Each row has a class, written after it.
[ 124   26 -195 -165  109 -150   47 -276   24  -81   -2   53  235   41
 -101   11 -328  143  -56  201   44 -308 -157   43   80 -214    9  276
  199   90 -136 -317 -177  -46 -199  -88 -141] | E
[ 268 -166 -106   21   25  -45 -115  -63  119  119  -45   14  105 -116
  -85 -133 -109  126  -21 -108  166   -1  -17  114  -23  -88  -79   32
 -238 -145  -66  -46   11 -171  207  -84 -192] | B
[ 224   51  -18 -127   31 -224  -33 -415 -148   47 -275  -31   87   40
   85  116  341   73 -161  158  -42  162  101  -86 -192    1  103 -284
 -185  129   56  333   52 -184 -291  -46  459] | N
[-355   36  116   66   95  -39   36 -159 -139  138 -353   94 -358  123
  320  -18 -153   57 -525 -142  -11   95   97 -178  -85 -451  -77  138
  -80  293  422  -62 -101   50 -181 -202 -111] | C
[ 115   41  185  158  -96  -11  -26  179   58 -218 -212 -283  -94 -295
   20  141 -173   31 -139  -14  126  131  205   81   11   21    5  -16
  161  -10 -109  343  224 -200 -120  371 -221] | B
[ 348  -51 -182 -402 -112 -559   24 -516   77  -38   17   12  173 -261
  114 -114  120  137  320 -122   89    0 -274   44 -137  138 -143 -211
   76 -256  -90  253 -160 -311 -396 -145  289] | E
[  26  119  -59 -185  148   93  -97 -281   85  -93  156 -206   84  -40
  -66  280 -136  -51 -159  -22 -127  229   74 -115   -5 -257  154 -218
  -65  300  -19   93  125 -131 -244  204  137] | N
[ 167  182   32   97 -192  149  -56  415   94  125 -395  -76 -368  -50
  315  -84  -94  128 -284   37 -107  441   90  145   -3   72  -93 -161
 -243 -256   25  326  452   23  411   70 -316] | S
[  56 -191  146 -185  177  121 -109  128  337 -109  -38   87 -123   71
   43  151 -325  -31  -93  -63 -117  -45   30  196   33  -86 -287   69
   27 -103  -46 -198 -140   99   78 -167 -159] | B
[ 198  -75 -106  -55   36  218 -102   77  277 -203  185 -118 -153 -159
  -61    3   -8 -125   67 -176 -132  109   68  197  -93  118 -114  100
 -179   84 -239  146  220   25  124  223 -320] | C
[ 266  194   39 -131   75   98   45   93  117  188 -238   60   56  -26
  -74   17   62   79 -252 -126 -127  287   61  -23 -153  136   77   66
 -204   15 -105   33  246  -39  237  159   78] | Q
[  77 -235   76 -288  181 -156   33 -433   30  181  -29    3  131 -440
  -23  168  -37  -94  -37   75   11  152 -165 -251  -20 -141  -28 -281
  166  -22 -206 -189   10  -50   22  126  206] | W
[ 562  106 -110 -175 -200  205  -29  155   59  388   36   85   52  166
 -108 -244  134   47 -164  -12 -228 -307  -97   70   -7  202  205  116
 -445  -31 -145 -130  199    2  221 -128  -99] | Q
[ 192 -109  116 -125 -162 -261 -130  322  223  -38  -19   20  125  -90
 -203   86 -136   78   42    2  139   18  -95  195   58  -57 -228 -149
  130 -487 -259 -111  -46  -90   11 -213 -271] | X
[ -63  -19   -3  -76  -81 -305  199 -325 -283  133 -387   32 -294  -35
  141    6   79    0 -361  262   42   94   59 -238 -167  -54  194  218
  206  125   23  114  114   21 -415   88  -98] | C
[   6   18  -74  -75  -30  -74  278 -391   -3 -218   76   36  327 -284
   32  261  -32  -79  -74  -24   38   54  -49 -195 -237   99  -31   59
  253  294 -168   61  -42 -233 -247  330  333] | Q
[  20   79  190  134 -414 -445   22 -119    6  -61   76  117   37 -144
   42  134  252  -66 -230    3   50 -134    8  -32   75  157   41 -474
  251   56   80  275  127 -240 -278   90  196] | V
[  21   64   44   34   22  475   88  276   33   29   -4 -219 -250  -25
   91   74   75 -282 -263 -101  -93  113   54   83  -44   18   20  -18
 -105  148 -102  169  261  164   -4  225 -257] | X
[ -60  293  209 -109    4 -106  -30  177  298 -440  148   37   86 -315
   12  307 -338  -97 -313   96  -28  196 -164  185  139 -118 -213  566
  358  204  -58   12  161   32   44  447 -165] | G
[-185  -53  260   89   53 -179 -331  123    4 -301   64  -46   -1 -163
  100   21 -272 -101 -203  234   65  279  222  272  -34 -124  111  285
  106 -176  -59  -41  -37  112   -2  166   39] | V
[ 138  253  -96 -481   21 -203  322 -307  221  169  135    5  272 -131
  203   37 -117  195  271  -77   -2 -399  -61  -65   97   29  -34 -500
   30  174 -153   31  178   -4 -368 -141  -73] | G
[ 503   84   33  -75   53  337  -77  344  185  215   48 -316 -230  -80
  251 -239  -16  -63   39  -92 -166  108  -57  295  160  112 -118 -151
 -563 -363  113  387  408   59  572 -192 -292] | B
[ 322  -90 -225 -404  129 -322  126 -280  132  286  294  134  302 -139
   47   40   79  -22  332  -88   73 -274 -145  -81 -141 -132 -104 -278
  -67  207  -88  -85 -228 -182 -270 -206  279] | V
[  58 -238   -2 -124  262 -330 -123 -438 -111 -122  212   51  130 -299
  111 -102  117  -66  467  -18   90  -18  -31   24   29 -204  -65 -508
  -75 -100  -80   16 -283  -91 -219 -136  403] | E
[ 172  -17 -190  -54  319  128 -118 -202   91  -85  150   26   59  -98
  -10  -55  -14   -9  149 -105 -157 -182  -54  180  -63  -87  -82  185
 -198  188  105  -89 -166   80   71   98  273] | V
[ 202 -114   60  328 -142   68 -151  221 -109  126 -277 -151 -270   69
  -37 -271  393  -88 -126   -3  -45 -130  218  271 -100  203   91 -493
 -184 -172    9  395  209   60  -70 -240 -176] | V
[ 318  -58   89   -2 -181 -239 -163   20  -58 -182  -34   23  122  127
  -49   81  191   77  221 -153  -13  -72  -37   -5  -25   78 -117 -230
 -195 -163  -55   52 -285 -391   47 -150  224] | V
[ 122   50  -60  -81   22   23  -22  114  -39  145 -223 -191  -14  -65
 -169  -58 -103   95 -213  -83  266   62   39  -26 -169 -194   57   53
   -6 -237    7  -16  257   11 -111   -4 -298] | B
[ 143  354 -208 -167   90 -125  227 -417 -103   13 -151  218  330   68
  115 -115   82  279 -114   -7  -72 -175 -199  -35  -65 -149   79  -76
 -155  327   48   44  -79 -132 -405  -13  353] | E
[ 135 -212  -29 -206 -101   74  134  -21  -19  195  -90 -114 -130  -87
   15 -250 -162  -42  -63  232  102  154   74 -248 -198   81   95 -189
 -115 -215 -100  129  380  149  113   39 -178] | E
[ 245  191 -125  -37   -8  459   98   62  -31   87   94  -70   30   72
   46 -161  181  -22  281 -118 -314 -330   34  165  104  318  102 -325
 -351  283 -117   58  277  140  175   -4 -102] | Q
[ 215   52 -170   15  -53   32   82 -163 -163  128 -199 -202   27  -25
 -110  -35  294   39  122 -126   -7  -14   22  -96 -147  143  123 -417
  -26 -155 -118  202  122 -134 -214 -137   46] | Q
[   9  111 -185 -120   76 -152  165 -332  -53   21 -200   30  207  167
  -55  -28    6  187  -18  205  128  -79  -82 -149  -21  -92  108 -170
   84   -9  -67  -31  -38  -34 -226  -33  112] | E
[ 173 -260  129  150  108  215 -220   86  116 -170  -24  128   41  182
 -209 -134   80 -153  352   43  149 -292   87  253  130  173   15 -187
  -87 -195 -146 -121 -197   15  126 -259 -104] | X
[ 128 -150 -186  -45  171  260   -2 -209   15  180   89  -63 -386  -39
  132 -125  -52 -277   21  -18 -182  231 -164 -107  -13 -179   57  351
 -352 -135   -8  -16 -248  193  107 -109  -49] | E
[   4 -227  -87 -174  218 -148   57 -386  113 -118  246  -80   43 -137
  208  209 -308 -116 -116   27  -21  -98  -42  -18  -35 -351  -69  169
  255  244  -57   23 -479 -195 -675    0  235] | V
[ 207  189  -81 -143   89   74    5   41  244 -240   80   99  117  -73
  131  337 -121  -43  -31 -330   45  -71 -154  316  -16  -21 -170  107
  135   54  -74  -99  -96 -331  -93  172  -27] | S
[ 102  224 -126 -320  221  271  218 -267 -121  -76 -365   -3  -17   24
  281  143   41    1 -117 -177  -38  231 -183 -112 -201  -18  -83 -157
   17  135  -51   47  183 -103 -149   68   98] | G
[ -43  -82  211    1 -124 -154 -251  -33   79 -102   90   21 -193    9
    6  137  240  -77 -183 -230  -37  -11  -32    4  146 -141 -181 -184
  -69   85   48   15  -44 -120  -41  -23  -91] | B
[-177  115   62 -185 -123 -286  166 -118 -108  -40  -74   20  172   42
   51   38   80   84   82  228   48 -215 -164 -135  -15  -13  -27 -396
  321   71   96   61   75  -58 -256 -113   77] | E
[ 368 -220  -50  -93 -187  254 -143  128  144  227   44  -74  173  218
 -319 -200  150   11  212  -30  -10 -207  -66   60   36  271   20 -432
 -356 -415 -232  -75   60   47  303 -377 -125] | G
[  59  272   45  -55  147  -23   47 -245 -112 -182 -147 -218   41 -303
  140  126  -30  131  173 -425  130  -47  -18  140  154 -112 -149 -425
    0    5  190  168  222 -184 -160   17  -62] | N
[  42    1 -115 -119   84   39  -67 -144  110  -23  258  145  141 -137
   59    8 -325  -49 -125   36  -48  123   85  178  -42  -78  103   94
  -36   63  -89 -166   80   98 -129    5   32] | W
[ 162  249 -202 -150  -64   97  345 -268   48 -187 -156   66  281  -32
  180  247 -323   28 -203   21   16  -45 -447 -220  -37 -292 -122 -202
  152   89 -172 -116 -128 -351 -167   45   11] | S
[ 229 -175   45 -183  137  -41  -60 -153  227 -107  -93 -110  -38 -464
  124  174 -190    2 -137 -225   88  164 -108  144  -57 -110 -245  265
   54 -154 -222    1  -64 -204  -39  261  -50] | N
[ -15  -15   -4 -223   51  -19 -195  141   50   11  271  114  131  -77
    1   28   51   -9  160 -174 -140   -9 -104  294  -20   44 -102 -308
   32  -60   20 -175   96  -22   45  -82  152] | N
[ 158   20   16  -15   87  247  -32   59   58  184  -43   40  -43   63
   35 -157  -16  -26  -51 -111  -60  -81   50  159   81  -75   38 -330
 -354   43   -4   -5  135  120   65 -194 -166] | B
[ 486 -127 -106 -165    9 -333  106  -62  157  188 -298  -79  116 -230
  -93 -138  -39  152 -122  172  411  240 -106  -33  -94  -34  -41  -83
   68 -429 -332  252  267 -275  -24  -13 -312] | V
[ -57 -136   11 -108  164  -32  113  -93    0  147  -60 -129  -50 -495
  -21   62  -94  -28 -213  187   72  160   15   -8  -97 -187   35   94
  102 -169 -223  -33  284  254 -104  256 -209] | W
[  83 -290  120   31    1  -50 -189  272   52  -50 -243 -235 -136 -129
 -190  -54   -7   91  145  124  198  -90  224  250  -81  -23  -35 -413
   51 -626 -203  117  167   94 -129 -162 -353] | E
[ 305   68   99 -129 -256  220 -203   41   80  113   13 -159 -136  158
  296 -193   28  -79  -97    2 -256 -155 -174   14  217   37  -62 -431
 -449   57  152  124  125  -30  387 -181   23] | W
[ -99   75 -110   53   69   64  150  200  -38 -228 -136   75   23   67
   68  -73 -369  109  -83   90   37  -81   -6  120 -129 -115  -55  151
  194  -90  -43 -143   -6   36 -121   45 -181] | X
[ 108  116   94 -232   19  -47  -66 -399   23  118   72  -28   19  -83
  288  -22  222   -9 -158 -155 -117 -256   54  109   90   70  -24 -444
 -209  242  162  141  285   38 -101 -182  105] | G
[ 206 -295  266 -217 -245 -441    8   39  239  -15  -12  118  102 -295
   31    6  -69 -209 -140  250  160 -163  -25  100 -206  102  -98 -130
  236  -81 -286   49   14 -110 -132  -24 -109] | C
[ 480  201  -91 -386   89   13  142  -17  246 -139  -74  -73  264 -513
  259  172 -268   83   45 -236    6  156 -232  495  -11  192 -157 -238
  138 -251 -447   80  402 -313   -5  199 -283] | W
[ 114  -58 -138  -20  326  144    2 -254   52  -55   49 -104  167  -38
  -55  165   48  -57  268 -169  111   57   73  167   81 -104  -23 -402
  -29  -36 -208   31 -100  -91 -291 -265  -70] | W
[ 207  -30   71   96   68   20  128  -89  150  146 -277  113 -193   14
 -200 -183  -31  -65 -234  143  -17  -29  249  -23  -55  111  182  151
 -244  149  -59  122   76  305   18  198 -122] | S
[-257  -34  274    1   -7  102 -105  -33   34  -32   13 -133  -53   41
  144   22  -91  -46 -241  -34  -58 -102  206   35   62 -158  -96 -223
 -136  302  291   97   92  131  -15 -130  -44] | Q
[ -11 -295  275  175  129 -187  -99 -182  -94   86  -36  -40 -231 -197
   23  -63  295 -204  -30 -242  212 -123  290   55  -10  -32  -68 -133
  -62  177  206  231  -94    0 -243 -128    0] | V
[ 108 -121  -62   62 -151   58   60   67  -96  286 -119  -37 -334  -23
  112  -26  293  -71   46    1  -32   43   -9 -171  -10   59  -76 -494
 -115 -261   61  167  173   59  117 -163  -32] | S
[ 242 -234   15  -22 -148 -177  -73   13  211   67   56    5  -63 -142
   34 -168 -143   49  -42   31  -76   27 -112   24  -39   68 -142  185
 -160 -291  -11  127  -87 -138  240 -126  -88] | G
[ 112  -29   42 -282  -26 -268 -109 -156  -14  111  -22 -127  255 -186
  -43 -187   -7   49  261  301  134  -12  -95 -108  -22  -26  103 -492
   12  -64  -98   51  189    4   96   16  110] | V
[ 103  -44  -18 -133 -205 -182 -187  129   32  -42  244  -61  120   70
  -61  -29   72  -33  300  -29 -100   21 -185    5    3  100  -10 -191
  -50 -302 -127 -108 -166 -155  170 -125   87] | W
[ 113  331  -78  135    5   84  314   62  -95  -70 -461   40  208   98
  -53   29  286  235  102  -24  166 -354   61  114  -64  231  -15 -352
  -10  110  -98  109  339  -64    4   57 -202] | N
[ 191 -265   46 -188   19   32  -69   39   59  110  234 -128 -202   28
  206  -11   78 -254  267   20 -281  -56   -4   16    8  129 -139 -334
 -184 -245 -111   -9 -180  121  199 -297  101] | S
[ 536   19 -129  -54  -11   -7  215  244  126  272 -263  -58  -69  -53
   10 -225   -8   71   82   72  -40 -339  137  322 -126  388   75   25
 -175 -193 -252  146  249   96  146  -26 -364] | G
[ 137  -97   70   23  -31  -41 -131  285   69   19   39 -170 -284 -305
   23  203    9 -124   -9  -50 -190  465   32  151   64  247 -148  335
  162 -237 -177   93  106   38  355  274 -103] | V
[ -49  169  -51 -154   94  298 -183  117  262 -186  -50  -62  -24    6
  120  -29 -236   82   41 -151 -209   80  -78  285  123  -24 -133 -417
  -14  -95 -127 -116  174  139  172   64  -81] | Q
[ 212 -306 -129  -49  141  -95 -102 -397    1  219  188  123 -161 -187
   27 -254  424 -220  307 -103 -153 -111   22   96 -107   26   15 -441
 -429   29   -9  154 -122  128  -93 -246  242] | Q
[  67   19 -127   58   45  365  -55   28   33  142   84  -69 -457  135
  187  122  -19 -198 -107 -280 -187  103   51    9  139 -156    4 -288
 -157  -73  140   29   54   40  -80 -242 -128] | C
[ 209 -373  130  -17   71 -241 -112 -170  239  221  -27 -160 -212 -164
  -51   57 -175 -201 -241  163   32  -25  121  115   93 -363 -109  -71
 -170  -45  -23  179 -234   76 -217 -373 -318] | X
[  96   51  149 -170 -174  -84  -36   52   45 -127 -195 -160  323  184
 -152   50  -37  157  135  167   38  -74  -56  -54   23  -21   74 -899
   34 -154 -129  180   43 -232 -219  -87  144] | B
[ 310    4 -103 -241   51   45 -134 -222   73  -59  -16 -104  174  106
   32  -60  -62  189  108 -411 -149 -302 -106  169  -46   56  -85 -166
 -171   39   12  -80 -203 -344 -120 -164  102] | X
[ 310 -339 -102 -412  134 -180  112 -324  103   45  165 -198   65 -200
  -80   98  -48 -184  183  -37   15  -91  -25  -87 -194 -155 -201 -489
  -14  -71 -187  110 -158   13 -422 -200  145] | E
[ 140 -110   59   59  -38  190 -135   65   52 -108  -56  102  105   64
 -160  -44  212  -78   11 -112   47 -429   90  284  -61  190   36 -323
   32   13 -173 -120   34  -17 -144  -46    4] | Q
[ 197  165  -99  292  -45  208  -78   39  118  -14  -92   -3   -6   -5
 -205   42   66   34   46  -23 -146 -133  -27   81  169    3   36   21
 -319  190  -23  -16   50   -8  402  109 -239] | W
